Below are the code and all the weights of a small trained network. Each question names an input and a class and asks about switching units off, where a switched-off unit gives its printed mean instead of its output.

import numpy as np


def w(rows, s, z=0):
    codes = np.array(rows[::2]) - 128.0
    scale = np.full(codes.shape[1], s)
    scale[-1] = z or s
    return codes * scale


def norm(h):
    return h / np.sqrt((h * h).mean(-1, keepdims=True) + 1e-5)


def f(y):
    return y / 2 * (1 + np.tanh(0.7978845608 * (y + 0.044715 * y**3)))


def log_softmax(a):
    a = a - a.max(-1, keepdims=True)
    return a - np.log(np.exp(a).sum(-1, keepdims=True))


def net(x, mask):
    res = np.array(x, float).reshape(1, 3) / 4 @ E
    u = 0
    for l in range(4):
        y = f(norm(res) @ A[l][:, :-1].T + A[l][:, -1])
        res = res + np.where(mask[u : u + 10], y, B[l][:, -1]) @ B[l][:, :-1]
        u += 10
    return log_softmax(norm(res)[-1] @ U[:, :-1].T + U[:, -1])


A, B = {}, {}
E = w([
[135,158,102,90],'x0',
[212,166,220,118],'x1',
[2,145,92,179],'x2',
],0.0092)
A[0] = w([
[81,119,78,93,9],'0.n0',
[140,118,130,141,83],'0.n1',
[70,255,159,139,130],'0.n2',
[94,150,71,54,173],'0.n3',
[93,152,139,45,195],'0.n4',
[254,114,103,99,173],'0.n5',
[65,178,79,179,107],'0.n6',
[125,150,157,112,8],'0.n7',
[99,71,53,60,222],'0.n8',
[105,99,84,142,44],'0.n9',
],0.01,0.0013)
B[0] = w([
[123,112,134,231,166],'0.n0',
[102,135,104,146,125],'0.n1',
[115,107,127,82,212],'0.n2',
[148,173,78,227,179],'0.n3',
[99,217,149,145,148],'0.n4',
[77,131,50,107,255],'0.n5',
[102,112,184,112,223],'0.n6',
[164,104,209,164,125],'0.n7',
[254,117,164,115,214],'0.n8',
[136,125,137,163,156],'0.n9',
],0.0074,0.0058)
A[1] = w([
[154,85,133,190,61],'1.n0',
[88,191,203,1,253],'1.n1',
[184,198,86,71,138],'1.n2',
[76,30,118,140,145],'1.n3',
[182,212,93,192,82],'1.n4',
[181,243,130,181,178],'1.n5',
[111,56,167,136,136],'1.n6',
[75,192,105,186,135],'1.n7',
[232,87,101,161,145],'1.n8',
[130,149,46,181,127],'1.n9',
],0.0081,0.0033)
B[1] = w([
[151,54,162,93,132],'1.n0',
[162,115,18,152,255],'1.n1',
[122,169,149,115,202],'1.n2',
[134,171,201,98,185],'1.n3',
[29,119,131,74,144],'1.n4',
[72,230,180,188,175],'1.n5',
[154,184,116,65,153],'1.n6',
[157,168,107,88,179],'1.n7',
[2,79,59,111,200],'1.n8',
[164,106,149,193,171],'1.n9',
],0.0064,0.0051)
A[2] = w([
[135,158,45,4,135],'2.n0',
[133,46,227,64,255],'2.n1',
[11,141,198,191,80],'2.n2',
[141,105,81,45,157],'2.n3',
[133,135,116,197,138],'2.n4',
[106,46,123,214,184],'2.n5',
[206,209,76,195,81],'2.n6',
[195,82,83,155,52],'2.n7',
[119,2,55,156,241],'2.n8',
[100,81,164,128,47],'2.n9',
],0.0083,0.00099)
B[2] = w([
[116,130,173,86,254],'2.n0',
[24,173,253,171,155],'2.n1',
[122,147,49,40,247],'2.n2',
[21,184,192,128,190],'2.n3',
[115,54,31,67,156],'2.n4',
[240,152,115,191,191],'2.n5',
[170,170,206,162,199],'2.n6',
[48,106,123,151,154],'2.n7',
[197,180,116,194,220],'2.n8',
[105,95,155,206,130],'2.n9',
],0.0055,0.0052)
A[3] = w([
[60,118,74,149,152],'3.n0',
[177,12,152,22,72],'3.n1',
[175,146,73,167,122],'3.n2',
[176,186,222,73,132],'3.n3',
[132,205,118,70,143],'3.n4',
[205,161,166,147,80],'3.n5',
[93,143,150,130,110],'3.n6',
[60,122,170,212,142],'3.n7',
[80,186,72,153,253],'3.n8',
[71,103,168,241,204],'3.n9',
],0.011,0.0032)
B[3] = w([
[153,102,98,90,189],'3.n0',
[87,123,67,27,131],'3.n1',
[49,129,235,149,175],'3.n2',
[128,62,34,141,206],'3.n3',
[95,99,204,212,220],'3.n4',
[114,52,74,191,147],'3.n5',
[254,143,68,184,139],'3.n6',
[161,223,138,81,160],'3.n7',
[176,68,172,67,255],'3.n8',
[187,168,242,112,180],'3.n9',
],0.0063,0.0081)
U = w([
[81,70,88,35,154],'0',
[198,87,98,251,151],'1',
[144,242,179,120,152],'2',
[102,115,185,156,137],'3',
[65,164,83,176,11],'4',
[78,167,76,173,8],'5',
],0.017,0.016)

Each question gives the input, the list of numbers given to net, and the class t.
The units are the neurons (one row each of A and B). Each row of codes is followed by its name. A weight is (code - 128) times the scale printed after its matrix; where a second scale follows, it is the last column's (A, B and U).
mask holds one flag per neuron, layer by layer. A switched-off neuron (its flag False) gives its mean, the last column of its row in B, instead of its output. The means were averaged over made-up inputs and are rounded, as every weight is.
A unit's drop is (log p(t) with every unit on - log p(t) with that unit switched off) / (log p(t) with every unit on - log p(t) with every unit switched off).
The circuit of an input: a set's keep is (log p(t) with only the set's units on - log p(t) with every unit switched off) / (log p(t) with every unit on - log p(t) with every unit switched off). Starting from the 12 units with the biggest drops (on a tie, the unit counted first), units are removed one at a time, each time the one whose removal leaves the highest keep (on an exact tie, the one counted first), for as long as the keep stays at least 0.8.
circuit, biggest first: the units of the circuit, biggest drop first
most important unit: the unit with the biggest drop
k most important neurons: the k neurons with the biggest drops, biggest first
k most important neurons of layer l: the k neurons of layer l with the biggest drops, biggest first
input [-1,-8,-7], class 1: circuit, biggest first	2.n8
input [-5,2,4], class 2: 2 most important neurons	2.n1; 0.n4
input [6,7,7], class 0: circuit, biggest first	0.n2; 3.n9
input [8,8,-6], class 1: 3 most important neurons	3.n3; 3.n5; 2.n2
input [2,3,2], class 3: 2 most important neurons	0.n8; 0.n2
input [-8,-3,6], class 2: circuit, biggest first	3.n9; 3.n7
input [0,-7,6], class 1: circuit, biggest first	2.n5; 0.n0; 1.n9; 0.n8
input [-2,-4,0], class 1: 2 most important neurons	2.n5; 0.n0
input [-7,-5,8], class 0: circuit, biggest first	3.n0; 3.n4; 3.n8
input [-5,-6,5], class 1: circuit, biggest first	2.n5; 0.n0
input [3,-2,3], class 3: 4 most important neurons	1.n8; 2.n2; 0.n6; 1.n9
input [8,-7,5], class 2: 3 most important neurons	0.n3; 3.n3; 0.n0
input [-8,-6,6], class 2: 4 most important neurons	3.n9; 1.n1; 0.n5; 1.n3
input [4,7,6], class 1: 3 most important neurons	0.n5; 1.n8; 1.n1
input [6,0,4], class 2: 4 most important neurons	0.n3; 1.n5; 0.n4; 1.n8
input [-8,1,-3], class 2: most important unit	3.n7
input [-7,8,8], class 0: 2 most important neurons	0.n8; 2.n2
input [7,-1,3], class 2: 2 most important neurons	1.n5; 0.n3
input [-7,-4,2], class 2: 2 most important neurons of layer 1	1.n1; 1.n3
input [-5,1,0], class 2: most important unit	2.n1
input [-1,5,2], class 1: 2 most important neurons	2.n6; 0.n5
input [2,5,1], class 1: 2 most important neurons	2.n6; 1.n8
input [2,5,-6], class 0: 3 most important neurons	0.n3; 3.n3; 2.n8
input [4,-5,-2], class 1: 2 most important neurons of layer 0	0.n0; 0.n8
input [-6,6,-7], class 0: 4 most important neurons of layer 0	0.n3; 0.n5; 0.n0; 0.n4
input [-2,7,7], class 0: 3 most important neurons of layer 0	0.n8; 0.n2; 0.n3
input [-2,0,7], class 0: most important unit	2.n2
